Here is a tiny trained network, its code and every weight. The questions are about switching its units off for an input and a class, where a switched-off unit gives its printed mean instead of its output.

import numpy as np


def w(rows, s, z=0):
    codes = np.array(rows[::2]) - 128.0
    scale = np.full(codes.shape[1], s)
    scale[-1] = z or s
    return codes * scale


def f(y):
    return y / 2 * (1 + np.tanh(0.7978845608 * (y + 0.044715 * y**3)))


def log_softmax(a):
    a = a - a.max(-1, keepdims=True)
    return a - np.log(np.exp(a).sum(-1, keepdims=True))


def net(x, mask):
    res = np.array(x, float).reshape(1, 4) / 4 @ E
    y = f(res @ A[0][:, :-1].T + A[0][:, -1])
    res = res + np.where(mask, y, B[0][:, -1]) @ B[0][:, :-1]
    return log_softmax(res[-1] @ U[:, :-1].T + U[:, -1])


A, B = {}, {}
E = w([
[78,183,82],'x0',
[131,127,127],'x1',
[119,171,254],'x2',
[19,15,135],'x3',
],0.0083)
A[0] = w([
[87,177,188,73],'n0',
[132,127,122,76],'n1',
[219,129,98,102],'n2',
[10,232,91,105],'n3',
[140,128,173,161],'n4',
[70,115,172,129],'n5',
[105,90,123,184],'n6',
[187,67,161,84],'n7',
[113,74,136,56],'n8',
[101,153,218,89],'n9',
[170,68,169,66],'n10',
[28,130,205,70],'n11',
[139,121,18,189],'n12',
[170,73,117,255],'n13',
[44,201,213,89],'n14',
[96,70,132,106],'n15',
[227,143,78,66],'n16',
[111,200,118,144],'n17',
[157,161,140,84],'n18',
[133,196,131,72],'n19',
[105,126,149,39],'n20',
[166,177,104,52],'n21',
[147,143,89,21],'n22',
[150,85,114,95],'n23',
[79,70,145,126],'n24',
[165,124,73,98],'n25',
[177,85,137,58],'n26',
[176,102,82,100],'n27',
[195,62,165,141],'n28',
[87,115,153,41],'n29',
[234,151,143,71],'n30',
[92,76,173,81],'n31',
[81,146,96,59],'n32',
[100,148,185,76],'n33',
[112,100,38,68],'n34',
[148,97,55,48],'n35',
[142,39,206,113],'n36',
[170,88,115,56],'n37',
[82,62,191,148],'n38',
],0.011,0.005)
B[0] = w([
[171,112,102,170],'n0',
[121,109,125,112],'n1',
[95,141,110,180],'n2',
[41,56,251,192],'n3',
[154,136,125,172],'n4',
[124,145,122,175],'n5',
[109,171,121,190],'n6',
[112,81,168,152],'n7',
[110,115,95,148],'n8',
[210,105,81,198],'n9',
[110,80,143,146],'n10',
[134,154,133,193],'n11',
[213,149,150,254],'n12',
[164,182,187,229],'n13',
[238,132,106,215],'n14',
[85,136,84,182],'n15',
[86,128,115,189],'n16',
[105,147,146,176],'n17',
[111,133,89,150],'n18',
[91,134,117,161],'n19',
[122,100,96,112],'n20',
[79,93,89,156],'n21',
[117,85,98,120],'n22',
[144,119,131,139],'n23',
[76,139,85,203],'n24',
[139,106,127,157],'n25',
[115,81,142,126],'n26',
[152,109,131,157],'n27',
[110,103,189,182],'n28',
[106,106,86,127],'n29',
[43,145,85,206],'n30',
[109,127,109,174],'n31',
[98,113,137,129],'n32',
[172,108,96,153],'n33',
[184,135,101,201],'n34',
[180,107,76,170],'n35',
[134,136,162,210],'n36',
[136,94,138,126],'n37',
[104,155,119,228],'n38',
],0.02,0.0061)
U = w([
[254,88,65,84],'0',
[169,225,161,252],'1',
[108,188,61,22],'2',
[146,16,209,136],'3',
],0.0074,0.0043)

Each question gives the input, the list of numbers given to net, and the class t.
The units are the neurons (one row each of A and B). Each row of codes is followed by its name. A weight is (code - 128) times the scale printed after its matrix; where a second scale follows, it is the last column's (A, B and U).
mask holds one flag per neuron, in row order. A switched-off neuron (its flag False) gives its mean, the last column of its row in B, instead of its output. The means were averaged over made-up inputs and are rounded, as every weight is.
A unit's drop is (log p(t) with every unit on - log p(t) with that unit switched off) / (log p(t) with every unit on - log p(t) with every unit switched off).
The circuit of an input: a set's keep is (log p(t) with only the set's units on - log p(t) with every unit switched off) / (log p(t) with every unit on - log p(t) with every unit switched off). Starting from the 12 units with the biggest drops (on a tie, the unit counted first), units are removed one at a time, each time the one whose removal leaves the highest keep (on an exact tie, the one counted first), for as long as the keep stays at least 0.8.
units of the circuit, in order: the units of the circuit, biggest drop first
unit that matters most: the unit with the biggest drop
top k neurons: the k neurons with the biggest drops, biggest first
drop when u is switched off: that unit's drop, to one decimal
input [3,6,7,2], class 0: top 2 neurons -> n14, n9
input [6,-3,6,4], class 0: unit that matters most -> n14
input [-8,5,7,-7], class 3: units of the circuit, in order -> n28, n7
input [2,3,6,7], class 2: top 3 neurons -> n24, n38, n12
input [-5,-4,2,8], class 2: units of the circuit, in order -> n24, n15
input [6,1,7,2], class 0: top 2 neurons -> n14, n9
input [-5,0,5,6], class 2: top 2 neurons -> n24, n38
input [-3,2,5,-5], class 0: units of the circuit, in order -> n9, n3
input [-7,-1,4,-5], class 3: top 2 neurons -> n28, n7
input [8,2,8,-7], class 0: top 3 neurons -> n14, n9, n0
input [-3,3,-6,-7], class 2: top 3 neurons -> n30, n16, n2
input [-7,-6,7,3], class 0: top 4 neurons -> n9, n14, n3, n33
input [5,2,-2,-2], class 3: drop when n3 is switched off -> 0.6
input [-8,1,8,-8], class 0: units of the circuit, in order -> n9
input [7,-6,3,0], class 3: drop when n3 is switched off -> 0.9
input [6,2,-2,4], class 3: drop when n28 is switched off -> -0.1
input [-1,5,1,-6], class 2: drop when n30 is switched off -> 0.2
